Below is a small trained network, with its code and all its weights. Each question gives an input and a class and asks what happens when units are switched off, that is, made to give their printed mean instead of their output.

import numpy as np


def w(rows, s, z=0):
    codes = np.array(rows[::2]) - 128.0
    scale = np.full(codes.shape[1], s)
    scale[-1] = z or s
    return codes * scale


def norm(h):
    return h / np.sqrt((h * h).mean(-1, keepdims=True) + 1e-5)


def f(y):
    return np.maximum(y, 0)


def log_softmax(a):
    a = a - a.max(-1, keepdims=True)
    return a - np.log(np.exp(a).sum(-1, keepdims=True))


def net(x, mask):
    res = np.array(x, float).reshape(1, 3) / 4 @ E
    u = 0
    for l in range(3):
        y = f(norm(res) @ A[l][:, :-1].T + A[l][:, -1])
        res = res + np.where(mask[u : u + 11], y, B[l][:, -1]) @ B[l][:, :-1]
        u += 11
    return log_softmax(norm(res)[-1] @ U[:, :-1].T + U[:, -1])


A, B = {}, {}
E = w([
[130,114,135,184,185,172,126,255,147,156,150,81],'x0',
[94,50,132,169,169,128,168,111,121,12,181,159],'x1',
[210,209,172,156,74,103,120,111,116,41,197,101],'x2',
],0.0087)
A[0] = w([
[138,117,134,145,135,136,127,130,129,75,149,125,92],'L0N1',
[101,115,143,134,118,111,119,74,139,115,124,135,4],'L0N2',
[97,92,127,151,144,125,146,170,122,167,118,119,106],'L0N3',
[119,117,134,159,138,124,128,248,128,122,138,122,11],'L0N4',
[153,151,127,150,129,115,143,157,137,114,129,122,46],'L0N5',
[143,119,118,120,135,142,128,161,107,124,131,141,170],'L0N6',
[109,71,122,134,141,140,123,127,135,106,126,137,81],'L0N7',
[116,93,127,141,146,132,140,174,118,78,148,130,33],'L0N8',
[126,112,127,114,134,142,128,108,127,149,123,126,124],'L0N9',
[150,179,136,158,139,140,133,168,112,87,144,107,95],'L0N10',
[160,176,128,113,126,141,113,173,130,196,124,115,80],'L0N11',
],0.017,0.0019)
B[0] = w([
[104,161,160,158,103,65,146,128,130,164,99,114,196],'L0N1',
[157,158,91,93,157,142,159,102,89,113,140,123,180],'L0N2',
[133,103,144,85,103,125,43,190,147,106,157,169,210],'L0N3',
[176,107,107,109,161,210,161,9,123,133,136,78,252],'L0N4',
[165,142,109,93,132,106,99,163,179,150,120,166,169],'L0N5',
[125,166,159,118,220,110,116,106,195,71,111,155,160],'L0N6',
[81,132,177,170,110,77,145,132,121,161,88,131,191],'L0N7',
[86,142,146,219,120,108,168,164,95,149,103,101,214],'L0N8',
[83,127,133,105,125,133,99,112,106,83,157,187,156],'L0N9',
[136,117,111,87,76,124,42,174,149,122,167,155,213],'L0N10',
[68,161,150,217,126,83,195,144,93,135,110,108,231],'L0N11',
],0.014,0.013)
A[1] = w([
[218,95,115,112,179,255,98,130,169,131,150,70,30],'L1N1',
[149,42,136,140,181,143,161,152,174,25,136,144,127],'L1N2',
[129,117,72,159,131,174,106,78,157,152,159,100,59],'L1N3',
[170,149,11,36,116,206,170,33,57,129,130,171,2],'L1N4',
[85,59,98,98,168,128,134,135,163,145,69,168,198],'L1N5',
[125,84,158,136,74,77,144,251,140,112,103,161,27],'L1N6',
[55,17,156,61,149,178,51,161,119,131,136,201,19],'L1N7',
[140,98,103,131,160,130,99,73,193,109,122,181,98],'L1N8',
[181,108,146,47,148,106,169,56,59,78,99,134,25],'L1N9',
[226,119,123,73,62,134,72,189,166,80,199,153,62],'L1N10',
[208,79,128,161,127,184,118,101,147,136,155,52,57],'L1N11',
],0.01,0.0013)
B[1] = w([
[166,130,167,131,219,210,131,25,95,104,144,177,230],'L1N1',
[149,200,64,111,121,92,149,133,84,186,100,154,163],'L1N2',
[90,98,172,71,181,124,198,148,85,164,116,233,189],'L1N3',
[177,131,142,133,254,188,143,111,73,154,198,128,254],'L1N4',
[195,203,141,127,35,150,112,220,205,56,114,77,196],'L1N5',
[189,144,174,115,145,140,158,39,46,132,162,181,219],'L1N6',
[174,119,95,83,24,62,48,150,167,140,216,109,223],'L1N7',
[90,240,93,104,97,158,140,182,71,132,154,79,158],'L1N8',
[105,98,121,113,212,236,120,173,187,180,117,137,233],'L1N9',
[67,47,136,80,60,127,56,196,141,102,128,126,212],'L1N10',
[97,154,51,22,216,152,198,113,77,113,143,180,226],'L1N11',
],0.009,0.0068)
A[2] = w([
[117,127,106,172,39,45,85,142,111,147,101,144,102],'L2N1',
[170,106,161,159,108,68,123,99,207,129,100,66,145],'L2N2',
[162,98,66,45,184,161,148,121,137,162,132,119,161],'L2N3',
[78,176,123,211,113,64,204,140,119,206,10,64,179],'L2N4',
[209,122,131,100,57,90,79,148,113,86,160,119,93],'L2N5',
[201,84,73,119,237,208,155,70,142,132,73,107,170],'L2N6',
[161,88,78,114,105,118,74,105,100,153,104,67,6],'L2N7',
[153,96,151,149,199,130,127,134,135,133,95,108,39],'L2N8',
[148,102,121,163,160,98,155,208,102,116,92,140,76],'L2N9',
[166,71,81,61,35,106,37,182,196,69,141,132,93],'L2N10',
[77,59,121,233,106,71,196,105,133,33,116,115,83],'L2N11',
],0.011,0.0015)
B[2] = w([
[165,119,114,125,180,184,148,62,144,77,138,98,203],'L2N1',
[95,177,138,112,121,142,137,166,46,117,145,170,147],'L2N2',
[150,112,182,205,126,151,140,95,162,104,110,138,205],'L2N3',
[105,136,114,198,49,32,158,123,112,85,118,80,252],'L2N4',
[60,49,98,78,129,134,107,174,195,172,82,156,183],'L2N5',
[181,99,158,138,166,203,105,116,101,46,132,158,228],'L2N6',
[185,155,149,100,126,110,107,148,153,113,143,104,133],'L2N7',
[141,186,81,75,101,129,138,113,90,145,136,209,155],'L2N8',
[116,175,116,118,120,136,86,79,114,142,118,102,148],'L2N9',
[131,78,70,3,158,67,121,168,152,241,98,129,194],'L2N10',
[145,212,105,186,82,115,134,160,126,172,121,57,191],'L2N11',
],0.012,0.015)
U = w([
[112,166,139,212,14,28,186,148,98,106,104,57,4],'0',
[207,90,179,117,185,235,145,113,111,80,143,176,231],'1',
[140,46,109,2,75,81,90,200,192,184,119,136,151],'2',
],0.0084,0.0004)

Each question gives the input, the list of numbers given to net, and the class t.
The units are the neurons (one row each of A and B). Each row of codes is followed by its name. A weight is (code - 128) times the scale printed after its matrix; where a second scale follows, it is the last column's (A, B and U).
mask holds one flag per neuron, layer by layer. A switched-off neuron (its flag False) gives its mean, the last column of its row in B, instead of its output. The means were averaged over made-up inputs and are rounded, as every weight is.
A unit's drop is (log p(t) with every unit on - log p(t) with that unit switched off) / (log p(t) with every unit on - log p(t) with every unit switched off).
The circuit of an input: a set's keep is (log p(t) with only the set's units on - log p(t) with every unit switched off) / (log p(t) with every unit on - log p(t) with every unit switched off). Starting from the 12 units with the biggest drops (on a tie, the unit counted first), units are removed one at a time, each time the one whose removal leaves the highest keep (on an exact tie, the one counted first), for as long as the keep stays at least 0.8.
circuit, biggest first: the units of the circuit, biggest drop first
unit that matters most: the unit with the biggest drop
k most important neurons: the k neurons with the biggest drops, biggest first
top k neurons in layer l: the k neurons of layer l with the biggest drops, biggest first
drop of u: that unit's drop, to one decimal
input [6,8,-6], class 0: circuit, biggest first : L0N8
input [8,-7,-7], class 1: top 2 neurons in layer 0 : L0N7, L0N1
input [7,2,8], class 2: 4 most important neurons : L0N10, L1N10, L0N5, L0N1
input [-2,8,-7], class 0: 2 most important neurons : L0N7, L0N8
input [-2,2,-2], class 0: 3 most important neurons : L0N7, L0N4, L0N10
input [-6,1,-8], class 2: 2 most important neurons : L0N4, L1N7
input [8,-7,6], class 1: 3 most important neurons : L0N7, L0N1, L0N8
input [2,-6,7], class 2: top 4 neurons in layer 0 : L0N10, L0N8, L0N5, L0N7
input [4,5,1], class 0: 2 most important neurons : L0N8, L0N1
input [8,-7,8], class 1: 4 most important neurons : L0N1, L0N7, L0N8, L0N4
input [6,1,8], class 2: 2 most important neurons : L0N10, L1N10
input [-4,-2,5], class 2: 2 most important neurons : L0N4, L1N10
input [5,-3,5], class 1: 3 most important neurons : L0N4, L0N3, L1N1
input [-5,-2,4], class 1: unit that matters most : L0N3
input [-1,5,8], class 2: 2 most important neurons : L0N10, L0N11
input [0,-8,-8], class 0: 2 most important neurons : L0N11, L0N10
input [-4,-1,3], class 1: drop of L2N10 : 0.0
input [-3,1,7], class 2: drop of L0N4 : 0.1
input [5,-2,-8], class 2: drop of L0N3 : 5.6
